<17> -12	15	-21	15	15	-7	-3	-6	-1	-23	-32	13	24	-1	-43	-5	11	29	37	41	-13	39	-29	-13	-52	-29	20	-8
<17> -31	19	-6	19	24	-2	4	1	-31	-8	-37	36	1	11	0	-10	14	4	8	15	3	-21	21	8	-16	-10	0	-19
<21> 12	9	19	2	-23	-12	9	11	-30	5	-1	-14	-12	-1	14	6	-29	-11	-36	-11	9	-40	6	12	56	10	-29	-13
<27> -4	13	27	18	-55	-20	15	1	-26	12	3	-31	-9	-22	9	4	-31	11	-42	7	4	-59	-4	-12	48	11	-34	0
<11> -3	3	-20	30	15	29	1	-14	31	-20	-15	10	7	9	1	6	10	19	9	15	-14	23	4	14	-28	-28	26	-6
<25> -29	12	12	15	-8	2	16	-5	-41	23	11	2	4	-25	-39	-5	27	30	-6	39	1	-15	7	-48	-10	10	-16	0
<12> 3	-6	23	40	4	8	22	-34	6	22	12	10	-15	-10	-2	30	33	7	-40	-12	22	2	-23	-7	69	9	1	17
<11> 13	-15	-16	-20	-2	17	-6	3	20	-7	-6	-15	0	26	18	-6	-13	-7	-10	-4	-4	28	18	17	-24	-23	1	-18
<25> -29	-9	14	1	-28	4	23	-13	-40	18	2	-1	-6	-21	-23	2	9	34	-15	46	-5	-6	9	-39	2	5	-8	-7
<17> -6	-43	13	-41	-11	6	12	-9	-13	10	19	14	-18	-13	3	13	-1	3	11	9	-9	22	3	-13	19	26	21	9
<25> -3	-11	-2	-22	-34	1	-4	10	6	-3	8	-24	-1	-6	15	-10	-29	5	3	10	-16	-12	16	-5	-23	1	-3	-1
<21> -13	-23	1	-28	10	-2	-5	-8	9	17	16	11	-3	-1	2	-6	25	-8	15	-9	6	20	3	-18	-21	15	10	17
<21> -9	6	-17	13	-2	20	3	-1	1	-19	-12	-1	12	-4	-22	-2	-4	32	19	41	-23	19	5	-7	-41	-23	16	-14
<12> 9	-1	9	-8	-29	-12	-1	3	4	12	7	-33	-4	4	16	-5	-18	-9	-33	-14	11	-16	1	-2	13	-1	-27	-1
<21> -4	10	-3	12	12	23	-9	11	14	5	25	1	-2	-5	16	-8	9	-10	6	-17	-5	-34	34	5	-12	14	-2	10
<25> 22	5	-10	-20	-3	-15	-11	19	0	-24	-19	-10	7	15	5	-4	-36	-13	11	-6	-7	9	-11	26	-3	-12	-1	-16
<27> 22	-7	-6	-36	-8	2	-14	27	6	-12	8	-15	-4	12	27	-8	-39	-25	8	-21	-11	-9	21	27	-2	6	-4	-9
<12> -11	15	-1	5	-35	16	-4	23	-7	-2	11	-27	-3	-7	29	-19	-34	3	-13	7	-17	-66	52	4	-19	3	-24	-10
<21> -6	-22	13	-24	-25	-28	8	-15	-10	12	-9	-7	-5	-3	-5	3	-3	4	-12	8	10	21	-27	-19	12	2	-4	4
<21> -21	-10	3	-15	-4	14	-5	4	4	22	33	-3	-4	-13	9	-15	19	-2	9	-3	-3	-21	34	-25	-31	22	-4	17
<27> -17	-30	-2	-32	2	4	-3	-8	9	10	8	12	-7	2	14	-6	13	-6	15	-3	-1	17	14	-10	-25	10	15	11
<21> -6	-7	-1	-24	29	-3	0	5	-25	8	1	25	0	5	-18	-4	21	-9	18	2	6	21	4	-9	-8	11	4	-5
<25> -33	-41	10	-28	-41	-4	12	-24	1	17	-4	-5	-15	-4	25	-3	-1	14	-15	17	-1	5	13	-23	-15	2	5	6
<25> -19	10	4	-1	-4	-9	4	12	-35	-10	-21	18	-4	-3	7	-7	-16	1	9	13	-8	-35	18	8	2	6	-4	-13
<27> -16	-4	1	13	19	33	14	-11	-17	18	11	17	-5	0	-14	3	36	15	-13	18	3	9	29	-18	-4	0	0	-9
<11> -13	-6	9	23	1	14	12	-17	4	5	-2	18	-15	-2	23	13	11	3	-16	-6	3	-19	13	9	27	5	8	6
<21> 10	-3	12	-13	-26	-2	11	10	-31	1	-3	-15	-11	2	8	4	-32	-1	-28	7	-1	-16	12	7	35	2	-19	-21
<12> -5	6	-14	11	2	36	-1	12	5	-16	11	2	4	-10	-3	-2	-8	18	23	24	-29	-9	31	4	-30	-3	16	-7
<12> -12	-14	19	21	-7	-6	20	-32	-3	10	-1	17	-10	-19	-11	24	21	19	-10	10	7	10	-31	-17	41	10	15	18
<11> 2	21	-15	34	12	19	0	4	6	-25	-22	8	7	8	0	2	-8	12	6	13	-13	-7	9	24	-11	-23	10	-17
<25> 35	12	-11	4	20	2	-14	12	27	-14	6	-10	9	12	-2	3	-8	-18	7	-25	2	17	-16	24	5	-8	3	0
<17> -2	-1	-2	-20	-31	-13	7	9	-31	-11	-13	-19	10	-11	-32	-5	-29	27	9	46	-18	16	-14	-21	-19	-11	-5	-19
<25> -10	-22	9	-2	-8	-11	14	-24	-4	0	-14	16	-7	-7	-7	16	7	14	1	15	1	27	-29	-9	19	0	19	7
<27> 2	13	21	30	-22	-9	10	2	-10	-8	9	2	-8	-33	3	18	-22	9	2	-1	-11	-50	-17	6	55	25	3	18
<12> 5	9	-17	-13	13	-1	-16	16	8	-9	-4	-5	13	11	-5	-16	-3	-8	19	-2	-4	11	7	4	-41	-10	-1	-7
<17> -20	-2	5	-21	-3	-4	6	9	-41	11	-14	10	-10	12	13	-14	-4	-9	-15	5	7	-23	36	-1	-1	4	-20	-22
<11> -4	13	-5	11	-26	29	9	13	-20	1	17	-29	8	-16	-24	-8	-13	33	-10	45	-22	-13	29	-24	-26	-9	-16	-19
<12> -6	11	0	15	6	15	0	9	-5	-3	-3	10	-9	7	29	-3	-7	-12	-10	-14	-1	-42	36	23	11	4	-7	-8
<27> 7	16	-5	14	1	-17	-10	7	14	-22	-16	2	7	-2	7	0	-18	-5	19	-10	-6	-15	-20	20	0	-4	8	7
<12> 2	-4	12	16	13	19	17	-8	-18	4	13	22	-11	-13	-11	21	13	9	-3	7	-3	0	2	0	42	15	11	1
<17> 16	28	-17	26	23	26	-7	18	5	-19	-9	1	6	19	10	-3	-10	-8	-5	-8	-6	-17	28	35	-4	-19	-5	-23
<17> 12	13	14	22	14	2	-2	6	6	6	19	9	-11	-6	22	11	2	-24	-9	-40	10	-43	6	21	51	25	-6	16
<17> -7	-2	0	16	-12	2	1	-15	23	5	-4	-10	-2	4	16	0	6	4	-18	-6	6	-5	0	-1	-5	-11	-2	6
<21> -1	-18	-8	-16	1	22	4	0	0	-7	3	6	-4	3	1	3	-4	9	11	17	-16	22	16	2	-15	-4	17	-9
<27> -18	10	-18	1	13	8	-8	6	0	-3	-16	5	9	16	3	-21	10	1	7	9	-1	-2	27	0	-52	-18	-5	-14
<25> 6	10	-1	25	34	10	-5	-9	23	12	15	11	3	3	-5	5	38	-11	-2	-26	16	5	-7	0	7	5	3	17
<21> 19	10	-9	-1	16	1	0	10	-13	-16	-18	4	5	17	-11	3	-12	-5	-2	3	0	19	-5	20	9	-16	-2	-24
<11> 4	-16	-5	-31	-9	-3	-5	9	1	-10	-3	-2	-2	4	8	-4	-21	-5	16	3	-12	12	3	7	-13	1	9	-4
<11> -14	-9	3	20	2	19	11	-11	3	-13	-16	28	-18	4	36	15	-7	2	-5	-3	-9	-24	23	29	27	1	20	-4
<12> -10	13	-2	-10	-38	-5	-6	18	-11	8	22	-41	16	-26	-29	-23	-15	25	10	35	-17	-17	7	-43	-50	2	-22	2
<11> 31	3	-7	-53	-38	6	-8	38	-24	19	28	-75	11	16	-16	-30	-37	-6	-40	13	1	10	34	-22	-34	-15	-59	-38
<27> 8	39	-12	40	18	18	0	14	-11	-15	-15	-1	10	11	-10	-4	-3	6	-11	8	-3	-21	18	19	-3	-22	-14	-25
<17> -21	-29	9	-32	-9	-22	9	-15	-20	7	-2	18	-1	-20	-28	4	12	18	30	29	-6	35	-30	-36	-10	16	21	14
<27> 19	12	10	12	-16	-5	8	4	-13	4	3	-22	0	-2	-10	8	-15	3	-31	1	7	-8	-11	1	36	-4	-22	-10
<25> 5	9	1	13	22	1	5	-8	-10	13	0	4	6	6	-28	4	30	2	-14	2	17	23	-13	-13	9	-7	-10	-5
<12> 29	6	1	-8	25	1	-4	9	-4	11	11	-5	-1	19	-3	2	8	-27	-21	-30	21	13	0	13	27	1	-18	-9
<27> 22	-6	-18	-23	32	2	-18	12	22	-20	0	11	9	13	-4	-1	-3	-18	39	-16	-8	38	-12	21	-22	-3	24	2
<11> 18	5	-16	-11	10	-2	-12	12	13	-17	-17	-8	8	24	8	-7	-17	-14	3	-11	0	18	-1	25	-16	-21	-1	-16
<11> -18	-13	24	5	-12	-16	9	-18	-3	20	20	12	-10	-32	-4	12	19	6	6	-3	5	-18	-22	-27	29	34	8	36
<17> 31	16	-4	10	11	-4	-12	11	23	-6	20	-17	12	-6	-17	4	-3	-9	11	-19	1	8	-27	5	7	3	-1	13
-6	7	14	57	-13	20	17	-31	23	23	23	-14	-4	-20	-5	18	32	24	-39	2	11	-15	-9	-22	29	0	-6	21 : <12>
22	23	-9	14	36	21	-5	19	-8	-6	-10	9	-4	35	23	-3	-3	-31	-26	-32	13	-19	37	46	23	-12	-19	-30 : <25>
2	-2	-10	-1	7	9	-1	-6	7	5	-13	-6	0	26	10	-6	8	-6	-25	-5	12	17	15	8	-13	-23	-11	-18 : <27>
1	15	3	22	4	11	6	0	-9	10	1	-6	-2	7	1	-1	10	0	-30	-3	11	-17	16	1	13	-7	-20	-11 : <11>
40	10	9	-34	1	-38	-10	22	-21	16	-7	-30	-1	34	9	-11	-21	-48	-46	-46	39	1	-12	18	41	-3	-52	-22 : <21>
14	29	-6	35	22	-5	-14	4	29	-7	-2	-2	9	7	7	-1	9	-16	0	-32	12	-19	-12	20	4	-5	-5	12 : <21>
8	16	-11	9	6	12	-3	9	-3	-2	-3	-15	10	11	-13	-8	1	5	-11	9	1	6	11	0	-19	-19	-15	-18 : <11>
-2	22	-9	29	-13	26	-9	12	25	-3	19	-25	7	-8	14	-12	-8	8	-4	0	-13	-41	32	2	-29	-5	-10	4 : <21>
-30	-17	-2	-27	-5	-15	-10	-5	8	12	-15	7	-9	19	43	-22	6	-21	-5	-20	13	-17	28	2	-33	0	-7	3 : <25>
1	-1	9	-19	-29	1	9	18	-39	1	-1	-15	-9	-1	7	-4	-35	2	-20	16	-8	-26	26	2	17	4	-22	-24 : <17>
4	-5	2	4	-11	13	3	-1	9	-1	14	-8	-3	-8	4	6	-6	7	-2	3	-9	-4	5	-1	5	4	5	5 : <25>
-9	-30	-6	-24	6	3	-1	-19	20	9	4	7	0	5	-3	0	23	4	11	4	2	46	-8	-17	-29	-3	19	11 : <17>
5	12	5	34	2	8	-1	-3	22	-7	6	5	-6	-7	23	11	-3	-6	-4	-22	-1	-35	1	22	29	8	7	15 : <21>
11	27	-12	37	17	-3	-7	4	17	-34	-34	14	6	12	14	7	-17	-5	11	-11	-6	-15	-12	43	9	-20	13	-8 : <11>
11	-24	6	-27	-6	1	-1	0	8	3	15	-1	-11	0	16	7	-10	-13	2	-16	-2	9	0	7	18	15	9	8 : <27>
6	-14	27	-24	-53	-35	9	-3	-19	21	17	-36	-6	-23	-9	4	-23	5	-25	5	8	-9	-31	-31	37	20	-24	13 : <27>
3	32	-4	-3	-21	-22	-14	35	-18	-19	-4	-22	14	-14	-9	-19	-41	1	23	10	-17	-44	1	2	-22	4	-18	-6 : <27>
13	-5	8	-17	23	-25	7	-1	-34	-3	-24	26	-5	14	-15	12	2	-16	-1	-8	16	28	-29	13	44	3	1	-14 : <21>
13	-7	-11	-22	-9	13	-7	17	5	-15	2	-13	1	8	12	-6	-29	-4	8	3	-17	5	19	16	-17	-7	4	-14 : <12>
-1	30	-6	37	11	-19	-14	-5	29	-1	-6	-7	17	-2	-8	-7	18	-2	5	-17	13	-13	-27	-4	-17	-10	-7	19 : <21>
9	-40	-5	-52	1	16	6	1	-11	-1	2	7	-11	16	5	5	-11	-5	3	10	-8	48	15	6	-2	-1	15	-19 : <21>
-16	4	8	-5	-15	-8	4	7	-25	3	3	1	0	-17	-10	-6	-7	11	9	18	-8	-22	5	-17	-4	13	-6	1 : <12>
-14	0	17	17	-30	6	16	-10	-17	18	1	-13	-15	-3	20	3	-5	8	-47	4	9	-38	24	-6	30	1	-24	-8 : <27>
10	13	-12	-3	14	-1	-14	19	6	-21	-3	5	9	1	-1	-6	-15	-8	30	-5	-13	-4	0	18	-17	0	9	-2 : <27>

(75) -26	4	3	9	7	6	21	1	27	21	-6	1	-27	-12	20	-23	7	-26	-1	-4	25	-19	-18	-10	4	16	-5	-2
(78) -19	8	5	28	10	-12	5	-4	-10	12	7	19	-16	-12	4	-7	-11	1	-3	26	8	17	-20	20	2	-30	-20	-22
(75) -4	-25	9	-4	-4	14	6	-2	33	6	9	-8	-6	7	17	-13	8	-9	-18	-9	-6	-2	3	-7	-4	18	2	7
(72) -40	24	37	17	-25	16	8	12	23	-3	-11	18	-26	8	66	-19	21	-18	-22	-29	-26	1	-7	11	-3	31	-7	14
(75) -5	-1	-5	-2	5	-2	12	-13	2	5	-2	-6	-6	-20	2	4	-2	-5	16	-7	6	-8	0	-7	6	4	6	-3
(75) -36	-12	29	12	-13	-23	-56	57	21	15	-33	-20	-44	19	27	-4	50	-42	-18	2	38	6	7	17	-38	27	0	7
(74) -28	59	-6	46	11	-9	49	14	14	32	-7	30	-30	-4	-1	-50	-7	-7	7	17	28	-24	-52	-9	6	-39	-26	-20
(74) 1	-25	15	-11	-14	6	-18	-16	-5	-13	9	-9	9	-7	15	25	6	14	5	-20	-37	22	21	9	-4	7	13	8
(72) 13	-42	-16	-29	17	9	-13	-7	3	13	24	-22	11	-7	-31	14	-7	19	14	-11	3	8	-4	-13	1	-5	17	-2
(72) -18	34	21	36	-20	-24	7	8	1	-13	-30	10	-21	-2	34	-7	16	-24	-7	11	0	-4	14	18	-11	2	-13	-4
(75) 30	-45	-6	-17	-5	-7	4	-27	20	-16	11	-40	13	-12	-12	23	3	5	9	-13	-18	1	42	-11	-9	8	24	-1
(78) -16	22	-14	-16	11	36	30	-3	26	33	0	5	-12	5	0	-30	-2	-9	9	-20	25	-28	-36	-39	20	10	-1	17
(78) 6	33	-10	28	15	-25	39	-7	-11	-7	23	-1	-10	-12	-21	6	-30	29	7	10	-11	22	-14	17	-2	-59	-8	-41
(75) 25	4	-15	-4	8	13	20	-12	-14	-8	26	20	31	9	-24	-7	-29	33	-6	8	-24	4	-14	-3	15	-24	-7	-5
(72) -8	3	-4	5	2	-4	-14	-9	-8	20	-13	0	-6	-6	-13	1	8	-6	21	17	22	2	-3	-8	0	-19	-6	5
(78) -2	2	1	14	-3	-12	16	-17	-4	3	12	-3	0	-24	-8	6	-3	24	30	-13	-26	5	-3	-1	-2	-30	8	-13
(74) 2	-30	-8	-15	13	25	31	-16	40	20	35	-15	-3	-5	-5	-14	-10	13	-1	-24	-10	-3	-17	-24	7	-2	10	-3
(78) -21	57	11	4	-2	4	13	32	2	-11	-7	4	-26	24	27	-3	-3	-7	-24	-19	3	11	-15	14	-3	7	-6	-4
(74) -11	7	9	21	-1	-17	16	-7	5	1	14	-10	-18	-16	5	8	-3	17	12	-10	-20	22	-3	12	-10	-33	3	-22
(78) 26	-12	-18	-57	4	9	-30	43	10	-11	-10	-46	10	32	-25	19	16	-6	-5	-39	23	-18	16	-25	-13	47	35	23
(78) 2	-6	2	25	-8	-13	1	-9	0	10	-12	16	7	-9	-8	-19	10	-4	13	25	2	-17	0	-6	-2	-16	-11	1
(78) -12	30	2	-3	5	9	24	6	3	-5	12	0	-13	2	14	1	-13	9	-6	-24	-10	8	-16	4	6	-1	2	-8
(72) 13	-27	-18	-12	20	-2	19	7	18	15	37	-24	4	-12	-37	-3	-12	35	20	-27	-11	-3	-22	-17	-5	-23	22	-19
(74) -4	-15	9	-6	-10	13	-7	0	9	2	-1	4	6	1	14	-7	11	-2	-1	-15	-14	-9	1	-7	1	21	5	15
(72) 4	5	0	10	-10	-9	2	-6	6	0	-21	-3	-2	-2	2	-6	13	-19	7	12	12	-16	16	-9	-4	4	-3	7
(72) -12	3	7	41	-5	-42	3	19	0	1	-29	8	-16	-24	8	-19	20	-28	10	22	23	-31	2	11	-14	6	-6	-17
(72) -39	56	27	54	-20	-38	5	6	0	7	-26	-2	-48	-8	26	3	22	-8	19	6	-1	24	3	22	-23	-48	-13	-17
(74) -22	-2	2	-26	1	20	-8	9	23	21	-9	-23	-22	1	13	1	20	-16	12	-36	19	-10	-7	-24	-1	29	17	20
(78) 5	-38	-7	-25	2	30	-10	-12	16	15	-5	6	17	3	1	-18	8	-20	-6	5	18	-28	0	-26	14	40	1	29
(74) -18	30	14	38	-15	-39	0	36	-2	-5	-34	7	-20	-9	16	-17	27	-20	10	0	10	-28	-1	11	-19	7	-1	-9
(74) 20	-25	-36	-14	35	-6	-8	15	-9	21	8	-2	13	-3	-54	-11	-15	-2	5	32	53	-21	-23	-14	6	-7	-2	-13
(75) -38	28	19	32	-3	1	17	16	19	15	-11	24	-33	3	39	-33	8	-25	-21	9	14	-5	-25	11	0	5	-23	-6
(78) -3	-9	16	42	-12	-32	0	-19	-18	-8	4	17	4	-28	5	5	1	17	16	21	-34	15	10	26	-9	-36	-9	-21
(75) -10	57	-22	-3	13	0	-4	12	-42	15	-27	25	1	-2	-23	-4	-8	-5	28	15	42	-21	-30	-11	20	-12	-11	6
(75) -2	-12	10	11	3	-10	14	2	16	-15	12	-7	-12	-4	20	1	-7	-8	-27	2	-8	11	9	20	-7	9	-3	-20
(75) 18	-10	-3	-14	8	5	-1	-4	-21	-25	26	5	21	4	-5	20	-26	24	-19	-1	-26	23	4	21	7	-1	2	-12
(74) -11	52	-1	37	-2	-17	27	6	-14	1	-18	31	-8	-6	4	-23	-6	-5	7	20	8	-17	-19	7	6	-22	-20	-12
(74) -14	-10	12	-14	-2	40	-2	-17	23	18	22	2	-7	22	17	-5	-3	10	-19	-10	-16	31	-12	-7	6	-9	-8	16
(78) 17	-11	10	1	-23	-9	-13	23	2	-23	-18	5	22	11	9	-10	21	-7	-9	-10	-20	-28	20	-1	-11	36	9	16
(72) -12	15	-8	27	15	-7	26	-6	-14	13	1	36	-1	-25	-2	-26	-18	-3	7	25	14	-20	-32	5	18	-13	-20	-18
(75) 18	-1	-8	-55	-6	35	-28	-9	-15	-18	-13	-10	23	25	3	28	0	-9	-10	-16	4	2	27	-14	15	45	12	39
(74) -13	-20	-6	5	18	-8	0	-1	3	28	24	-10	-14	-22	-22	2	-4	21	25	-6	4	13	-26	-2	-4	-34	7	-20
(72) -10	-28	21	-7	-15	0	-12	-30	18	-10	-1	-32	-17	-12	32	32	14	-13	-1	-14	-18	30	42	9	-11	13	12	5
(72) 4	-17	-12	2	19	-8	16	-19	-5	6	27	-8	0	-26	-20	11	-21	20	15	3	-4	13	-9	4	5	-28	4	-25
-1	-13	38	-6	-41	19	-28	-6	5	-31	-11	8	14	23	52	11	24	-6	-28	-19	-53	16	39	14	-7	40	2	34 : (74)
15	11	-28	-8	24	7	25	-3	-11	7	14	11	14	-5	-32	-11	-27	12	6	10	17	-16	-25	-13	18	-12	-4	-11 : (75)
-6	32	14	0	-12	3	-2	4	11	-15	-12	-15	-22	31	25	14	5	-16	-29	1	2	29	22	13	-11	-1	-8	5 : (74)
17	3	-13	-5	13	11	36	1	3	-11	28	12	17	0	-9	-13	-28	21	-14	-11	-20	-10	-19	-2	13	1	1	-14 : (72)
-18	16	9	16	5	1	10	14	-13	-6	7	32	-4	-5	22	-14	-13	1	-18	3	-8	-1	-25	22	9	9	-14	-13 : (72)
-1	21	-9	31	8	-18	22	34	18	13	-14	16	-11	12	-11	-46	3	-22	-16	28	37	-36	-25	-5	-6	-4	-19	-13 : (74)
49	-40	-29	-21	1	-7	-3	7	13	1	-6	-21	40	4	-54	-13	12	4	22	0	11	-51	16	-41	-6	14	22	15 : (78)
0	-23	7	-31	-7	40	-15	-14	13	4	8	0	11	18	16	2	4	-1	-15	-16	-14	8	5	-13	10	27	4	30 : (74)
41	-15	-20	-24	5	5	-9	-4	-15	-14	16	-6	37	17	-40	13	-16	27	-1	5	-13	5	10	-8	3	-12	8	4 : (75)
-19	-11	4	10	-1	-8	-23	5	-5	21	-22	9	-10	-13	3	-10	19	-22	14	18	28	-15	-6	-2	-2	8	-6	7 : (72)
-36	30	19	41	-2	9	28	-16	1	13	1	47	-19	-10	39	-30	-11	-10	-15	22	-6	5	-30	18	16	-15	-34	-10 : (78)
-6	-12	-9	-5	3	-16	-22	14	0	28	-7	-25	-9	-14	-32	6	22	11	46	-16	16	-9	-9	-21	-15	-20	20	2 : (78)
-15	-11	22	27	-17	-35	-28	-19	-25	-2	-2	-9	-11	-32	4	35	15	21	38	0	-33	38	22	26	-19	-43	7	-14 : (78)
-5	-16	-1	-28	4	22	-29	32	20	14	-9	-9	-6	31	3	-12	17	-24	-25	-4	34	-10	-7	-13	-5	38	2	23 : (75)
-17	18	33	32	-27	-16	-28	48	-6	-21	-36	36	-4	26	45	-26	28	-33	-42	19	-1	-15	6	32	-16	39	-21	11 : (78)
-20	30	0	16	6	13	34	2	11	16	4	25	-13	-1	14	-31	-10	-4	-6	0	6	-13	-34	-6	14	-5	-15	-4 : (78)
-8	56	-3	-29	-3	54	24	-20	19	0	-12	2	-13	44	29	-4	-12	-25	-34	-5	20	10	1	-21	23	19	-17	33 : (74)
-16	-34	19	5	-4	4	1	-16	7	3	28	0	-3	-25	20	7	0	22	9	-24	-42	20	-4	11	-1	-4	10	-8 : (75)
8	33	-10	19	-6	-8	15	12	0	6	-28	20	7	10	-12	-32	8	-15	6	20	22	-41	-9	-18	3	-2	-13	9 : (72)
